Below are the code and all the weights of a small trained network. Each question names an input and a class and asks about switching units off, where a switched-off unit gives its printed mean instead of its output.

import numpy as np


def w(rows, s, z=0):
    codes = np.array(rows[::2]) - 128.0
    scale = np.full(codes.shape[1], s)
    scale[-1] = z or s
    return codes * scale


def f(y):
    return y / 2 * (1 + np.tanh(0.7978845608 * (y + 0.044715 * y**3)))


def log_softmax(a):
    a = a - a.max(-1, keepdims=True)
    return a - np.log(np.exp(a).sum(-1, keepdims=True))


def net(x, mask):
    res = np.array(x, float).reshape(1, 4) / 4 @ E
    y = f(res @ A[0][:, :-1].T + A[0][:, -1])
    res = res + np.where(mask, y, B[0][:, -1]) @ B[0][:, :-1]
    return log_softmax(res[-1] @ U[:, :-1].T + U[:, -1])


A, B = {}, {}
E = w([
[96,18,192,71,77],'x0',
[147,103,215,164,232],'x1',
[2,114,65,44,201],'x2',
[45,223,208,143,79],'x3',
],0.0085)
A[0] = w([
[62,141,116,85,188,83],'neuron 1',
[131,142,92,123,15,92],'neuron 2',
[139,108,180,163,207,93],'neuron 3',
[76,174,94,23,190,36],'neuron 4',
[101,118,55,131,69,137],'neuron 5',
[58,157,100,69,149,71],'neuron 6',
[202,109,37,159,194,82],'neuron 7',
[92,129,209,179,217,57],'neuron 8',
[153,241,71,176,206,70],'neuron 9',
[186,106,179,216,112,65],'neuron 10',
[205,121,159,140,102,86],'neuron 11',
[132,30,191,79,116,128],'neuron 12',
[155,115,218,130,220,27],'neuron 13',
[178,124,254,84,240,68],'neuron 14',
[171,139,137,158,47,64],'neuron 15',
[185,22,71,94,80,113],'neuron 16',
[60,186,196,168,102,37],'neuron 17',
[118,123,95,98,34,51],'neuron 18',
[189,213,81,113,73,5],'neuron 19',
[212,126,203,163,93,45],'neuron 20',
[196,126,162,152,108,113],'neuron 21',
[154,135,179,145,178,9],'neuron 22',
[77,92,121,89,217,68],'neuron 23',
[43,228,224,118,74,57],'neuron 24',
[134,189,55,242,206,65],'neuron 25',
[221,54,85,90,174,154],'neuron 26',
[116,34,190,85,89,88],'neuron 27',
],0.0094,0.003)
B[0] = w([
[199,50,130,121,187,214],'neuron 1',
[207,153,68,68,162,202],'neuron 2',
[206,209,65,77,34,187],'neuron 3',
[163,16,133,80,175,234],'neuron 4',
[184,171,39,68,124,186],'neuron 5',
[183,60,71,122,204,209],'neuron 6',
[17,208,124,173,114,220],'neuron 7',
[189,191,51,84,136,201],'neuron 8',
[50,114,236,35,88,243],'neuron 9',
[169,60,164,140,233,213],'neuron 10',
[105,67,163,154,199,189],'neuron 11',
[54,155,217,96,82,227],'neuron 12',
[205,200,62,61,89,196],'neuron 13',
[220,214,2,45,54,226],'neuron 14',
[190,76,116,84,191,195],'neuron 15',
[91,239,131,156,158,227],'neuron 16',
[57,176,124,235,199,201],'neuron 17',
[176,161,69,39,128,180],'neuron 18',
[159,101,109,28,171,187],'neuron 19',
[155,60,168,123,212,221],'neuron 20',
[140,46,135,159,195,192],'neuron 21',
[194,120,119,62,142,151],'neuron 22',
[131,38,132,201,254,222],'neuron 23',
[82,219,115,228,183,254],'neuron 24',
[48,105,222,33,95,235],'neuron 25',
[34,206,81,227,186,241],'neuron 26',
[72,167,239,59,95,221],'neuron 27',
],0.0069,0.0076)
U = w([
[182,176,68,69,98,123],'0',
[151,29,163,145,202,2],'1',
[38,144,244,49,98,26],'2',
[67,192,127,203,158,158],'3',
[106,139,135,159,98,194],'4',
],0.011,0.0038)

Each question gives the input, the list of numbers given to net, and the class t.
The units are the neurons (one row each of A and B). Each row of codes is followed by its name. A weight is (code - 128) times the scale printed after its matrix; where a second scale follows, it is the last column's (A, B and U).
mask holds one flag per neuron, in row order. A switched-off neuron (its flag False) gives its mean, the last column of its row in B, instead of its output. The means were averaged over made-up inputs and are rounded, as every weight is.
A unit's drop is (log p(t) with every unit on - log p(t) with that unit switched off) / (log p(t) with every unit on - log p(t) with every unit switched off).
The circuit of an input: a set's keep is (log p(t) with only the set's units on - log p(t) with every unit switched off) / (log p(t) with every unit on - log p(t) with every unit switched off). Starting from the 12 units with the biggest drops (on a tie, the unit counted first), units are removed one at a time, each time the one whose removal leaves the highest keep (on an exact tie, the one counted first), for as long as the keep stays at least 0.8.
circuit, biggest first: the units of the circuit, biggest drop first
most important unit: the unit with the biggest drop
top k neurons: the k neurons with the biggest drops, biggest first
drop when u is switched off: that unit's drop, to one decimal
input [-8,-6,6,8], class 2: circuit, biggest first => neuron 9
input [-3,-6,-1,-7], class 3: circuit, biggest first => neuron 26; neuron 7
input [-2,-6,6,-7], class 3: top 3 neurons => neuron 26; neuron 7; neuron 16
input [-5,4,0,-4], class 2: top 2 neurons => neuron 25; neuron 9
input [-8,8,6,-1], class 0: top 4 neurons => neuron 14; neuron 8; neuron 3; neuron 13
input [3,-2,2,3], class 4: top 2 neurons => neuron 9; neuron 25
input [8,0,-5,-4], class 2: top 2 neurons => neuron 27; neuron 12
input [2,-5,2,6], class 3: top 3 neurons => neuron 24; neuron 17; neuron 14
input [-7,8,6,-5], class 0: top 2 neurons => neuron 14; neuron 3
input [-5,4,2,-6], class 3: top 4 neurons => neuron 26; neuron 7; neuron 27; neuron 12
input [-5,5,-2,4], class 0: top 2 neurons => neuron 8; neuron 14
input [3,4,3,6], class 3: top 2 neurons => neuron 24; neuron 17
input [6,-3,2,7], class 3: top 4 neurons => neuron 24; neuron 17; neuron 9; neuron 25
input [0,-4,0,7], class 3: circuit, biggest first => neuron 24
input [1,1,-6,6], class 1: top 2 neurons => neuron 20; neuron 10
input [-7,-5,-2,4], class 2: top 2 neurons => neuron 9; neuron 25
input [6,3,0,-5], class 2: top 2 neurons => neuron 27; neuron 12
input [-7,8,7,5], class 0: drop when neuron 3 is switched off => 0.1
input [5,-5,4,3], class 0: drop when neuron 6 is switched off => 0.2
input [-3,-4,5,4], class 1: most important unit => neuron 4
input [-8,-2,-7,2], class 2: drop when neuron 23 is switched off => 0.2
input [-7,4,4,-4], class 2: drop when neuron 25 is switched off => 0.3
